Each row has two labels, one from each of two sets.
[ 0.89  0.30  0.73  0.54  0.24 -1.12 -0.72  0.96 -2.86  1.50  0.96  0.37
  1.67  0.74  0.48 -6.70 -0.59 -0.33  0.23 -0.70  0.16 -0.23  1.31 -0.26] : q374, [79]
[-0.27 -0.64  0.33 -0.18 -0.46  1.18 -0.09  1.78  0.97  0.31 -1.52  1.40
 -0.44  0.45 -0.40 -1.73 -0.11 -1.25  0.22 -1.28  0.27  0.33 -0.97 -1.76] : q560, [74]
[-0.44  0.00  0.35 -0.37  0.02 -1.18  1.33 -0.90  1.57  1.26 -0.45  2.25
 -0.02  0.50  0.05  0.62 -0.36  0.73  0.86 -0.10 -0.38 -1.30 -1.82 -0.57] : q694, [74]
[-0.16  0.50  0.28  0.28 -0.58  0.50  1.44  1.11 -1.24  1.17 -0.58  0.38
 -0.83  0.32 -0.03 -3.41  0.19 -0.24 -0.22  0.18  0.39  2.11  0.01 -1.54] : q374, [76]
[ 1.51  0.66  0.62  0.59 -0.33  0.06 -2.02  0.57 -1.04  0.67  0.66  1.29
 -0.15 -0.02  2.03 -2.89 -0.42 -0.37  0.20 -0.86  0.57  0.10  0.36 -0.13] : q374, [74]
[-0.35  0.04  0.81  0.08 -0.29 -2.06 -0.41 -1.26 -0.85  0.84  0.79  0.54
  1.62 -0.67  1.36 -3.64 -0.15  2.07  0.53  0.18 -0.35 -0.41  1.99 -2.23] : q374, [79]
[-0.21  0.42  1.17  0.49  0.02 -0.40  3.18 -0.39 -0.98  1.78  0.92  0.48
  1.01  0.41 -1.50 -5.58  0.21  0.33  0.68 -0.44 -0.50  2.44 -0.69 -1.93] : q560, [76]
[ 0.23  0.34  0.33 -0.18  0.10  1.35  1.59 -0.49  2.44  0.21 -1.10  1.69
 -2.45  0.25 -1.26  4.41 -0.04 -0.88  0.45  0.07  0.27 -0.24 -4.14 -1.22] : q560, [74]
[ 1.32  0.73  0.51  0.73  0.35 -1.03 -0.95  0.72 -3.80  1.78  1.58  0.20
  2.89  0.18  0.83 -2.91  0.46 -0.91  0.22 -0.89 -0.22  0.38  0.54  0.12] : q374, [79]
[ 0.22 -0.16 -0.49 -0.20 -0.20  1.54 -0.13  0.46  1.16 -0.43 -2.09  1.36
 -2.57  0.61 -0.06  1.75 -0.10 -1.47  0.17 -0.26  0.20 -0.34 -1.95 -1.75] : q560, [74]
[-0.10 -0.41  0.27 -0.08 -0.17  2.58  2.54  0.13  2.23  0.16 -1.59  1.54
 -2.03  0.83 -2.84  1.07 -0.18 -1.73  0.32 -0.35 -0.71  0.03 -2.72 -4.14] : q560, [74]
[ 1.47  0.50  1.51  1.13  0.54  0.71 -0.63 -0.51 -2.24  1.33  2.27 -0.21
  4.77  0.35 -0.64  2.21 -0.18 -1.99  0.95 -2.93 -1.23  0.91 -2.38 -0.65] : q560, [79]
[ 1.65 -0.70  1.01  0.40  0.70  2.45 -2.13  0.64  2.72 -0.92 -0.45  2.55
 -3.52  2.15 -1.33 -0.81 -0.12 -3.14  1.08 -0.74 -0.02 -4.68 -1.68 -1.87] : q694, [82]
[ 0.97 -0.35  1.06  0.64  0.08  1.40 -1.32  0.45  3.27 -0.43 -0.02  2.36
 -1.30  0.55 -0.32 -5.00 -0.27 -0.34  1.04 -1.47  0.09 -2.28 -0.77 -0.76] : q560, [74]
[ 0.46 -0.07  0.34  0.23 -0.40  1.28 -0.11  2.82  0.65 -0.20 -4.17  1.62
 -3.86  0.53  0.01 -7.81 -0.04 -0.47 -0.37  0.73  0.78  0.45  1.10 -1.71] : q560, [74]
[ 0.03  0.61  1.70  0.40 -0.19  0.72  4.11 -0.88  1.42  1.18 -0.05  1.10
 -3.46  0.27 -2.18 -6.67  0.14  1.05  0.28  1.07  0.34  1.07 -1.26 -1.36] : q560, [74]
[ 0.53  1.22  0.89 -0.26 -0.10 -0.12  1.35  0.15 -0.89  1.93  0.34  0.53
  2.35  0.11 -0.32  2.43  1.42 -0.45 -0.06 -1.51 -0.22  1.79 -3.34  1.05] : q694, [76]
